Here is a tiny trained network, its code and every weight. The questions are about switching its units off for an input and a class, where a switched-off unit gives its printed mean instead of its output.

import numpy as np


def w(rows, s, z=0):
    codes = np.array(rows[::2]) - 128.0
    scale = np.full(codes.shape[1], s)
    scale[-1] = z or s
    return codes * scale


def f(y):
    return y / 2 * (1 + np.tanh(0.7978845608 * (y + 0.044715 * y**3)))


def log_softmax(a):
    a = a - a.max(-1, keepdims=True)
    return a - np.log(np.exp(a).sum(-1, keepdims=True))


def net(x, mask):
    res = np.array(x, float).reshape(1, 6) / 4 @ E
    y = f(res @ A[0][:, :-1].T + A[0][:, -1])
    res = res + np.where(mask, y, B[0][:, -1]) @ B[0][:, :-1]
    return log_softmax(res[-1] @ U[:, :-1].T + U[:, -1])


A, B = {}, {}
E = w([
[75,111,174,41,122,74,135,120,42],'x0',
[158,105,116,130,123,60,243,125,193],'x1',
[142,189,84,92,173,238,138,51,220],'x2',
[60,227,40,56,135,138,181,140,100],'x3',
[161,100,145,2,8,174,110,196,222],'x4',
[67,76,111,208,139,189,181,128,140],'x5',
],0.0083)
A[0] = w([
[105,100,83,44,39,82,132,203,41,178],'n0',
[132,175,107,101,146,149,73,62,17,165],'n1',
[228,104,153,138,1,85,153,107,226,253],'n2',
[168,92,148,238,139,66,193,162,116,233],'n3',
[85,97,52,99,239,168,218,88,140,111],'n4',
[164,77,194,185,136,32,118,145,84,231],'n5',
[23,192,215,52,201,51,108,112,62,246],'n6',
[119,99,66,215,138,227,117,181,202,157],'n7',
[106,199,134,71,180,151,166,108,194,100],'n8',
[185,121,120,233,130,16,176,175,119,142],'n9',
[127,46,140,141,174,172,48,21,135,166],'n10',
],0.0081,0.0034)
B[0] = w([
[54,255,200,147,28,126,126,133,73,227],'n0',
[88,202,154,80,78,115,99,157,121,195],'n1',
[77,80,148,112,171,182,59,223,172,251],'n2',
[149,176,125,164,128,255,93,142,26,223],'n3',
[146,182,58,139,194,83,190,101,154,198],'n4',
[198,126,144,161,95,184,128,130,111,228],'n5',
[91,180,132,143,39,169,109,195,148,237],'n6',
[79,183,211,40,76,97,56,206,170,209],'n7',
[102,194,109,168,159,94,100,75,111,182],'n8',
[195,71,147,192,180,174,95,86,71,212],'n9',
[181,192,138,142,106,225,94,60,22,180],'n10',
],0.0086,0.012)
U = w([
[200,129,79,147,139,157,156,71,52,150],'0',
[144,47,92,113,106,58,107,64,148,2],'1',
[53,153,86,82,107,124,235,153,103,36],'2',
[108,62,152,75,48,119,72,227,254,171],'3',
[138,70,152,83,189,161,66,148,99,98],'4',
[98,206,147,114,81,124,78,141,77,207],'5',
[156,159,30,135,208,82,139,65,192,68],'6',
],0.0086,0.0026)

Each question gives the input, the list of numbers given to net, and the class t.
The units are the neurons (one row each of A and B). Each row of codes is followed by its name. A weight is (code - 128) times the scale printed after its matrix; where a second scale follows, it is the last column's (A, B and U).
mask holds one flag per neuron, in row order. A switched-off neuron (its flag False) gives its mean, the last column of its row in B, instead of its output. The means were averaged over made-up inputs and are rounded, as every weight is.
A unit's drop is (log p(t) with every unit on - log p(t) with that unit switched off) / (log p(t) with every unit on - log p(t) with every unit switched off).
The circuit of an input: a set's keep is (log p(t) with only the set's units on - log p(t) with every unit switched off) / (log p(t) with every unit on - log p(t) with every unit switched off). Starting from all 11 units, units are removed one at a time, each time the one whose removal leaves the highest keep (on an exact tie, the one counted first), for as long as the keep stays at least 0.8.
units of the circuit, in order: the units of the circuit, biggest drop first
unit that matters most: the unit with the biggest drop
k most important neurons: the k neurons with the biggest drops, biggest first
drop when u is switched off: that unit's drop, to one decimal
input [1,-2,6,5,-4,4], class 6: unit that matters most	n4
input [-7,2,1,5,-7,4], class 6: 2 most important neurons	n4, n0
input [-5,7,-7,-4,3,-1], class 4: units of the circuit, in order	n2, n9, n3
input [1,4,-4,6,-7,1], class 0: 2 most important neurons	n9, n7
input [4,3,-6,-7,0,-3], class 0: units of the circuit, in order	n9, n5
input [-4,2,0,-2,-2,1], class 0: units of the circuit, in order	n0, n6
input [7,4,1,-1,-2,6], class 0: units of the circuit, in order	n7, n0
input [0,0,4,-3,-4,1], class 0: units of the circuit, in order	n0, n2
input [2,6,-6,-6,1,-8], class 4: units of the circuit, in order	n2, n9
input [0,-6,-2,-6,5,-5], class 3: 2 most important neurons	n3, n2
input [-7,-4,5,7,-4,-7], class 6: 4 most important neurons	n0, n4, n3, n6
input [-8,1,-6,2,0,2], class 4: 3 most important neurons	n0, n9, n6
input [-5,-8,-3,-5,4,-4], class 3: 2 most important neurons	n3, n9
input [6,2,6,5,-8,-2], class 6: units of the circuit, in order	n4
input [2,2,8,-2,4,4], class 3: 3 most important neurons	n7, n3, n0
input [-1,-5,-6,-1,6,-8], class 3: 3 most important neurons	n3, n2, n10
input [1,3,4,-4,-2,-3], class 4: 2 most important neurons	n0, n4
input [-1,4,4,-8,-4,-8], class 4: 4 most important neurons	n2, n4, n0, n8
input [1,-6,-3,-2,5,8], class 3: 2 most important neurons	n3, n8
input [-6,5,-1,6,-7,-2], class 0: 2 most important neurons	n3, n9
input [-1,6,-6,8,-7,0], class 0: unit that matters most	n9
input [-8,-4,-3,6,0,2], class 3: drop when n10 is switched off	0.2
input [-1,2,4,3,-5,4], class 6: drop when n4 is switched off	0.2
input [0,8,-3,0,-7,-7], class 0: drop when n4 is switched off	0.0
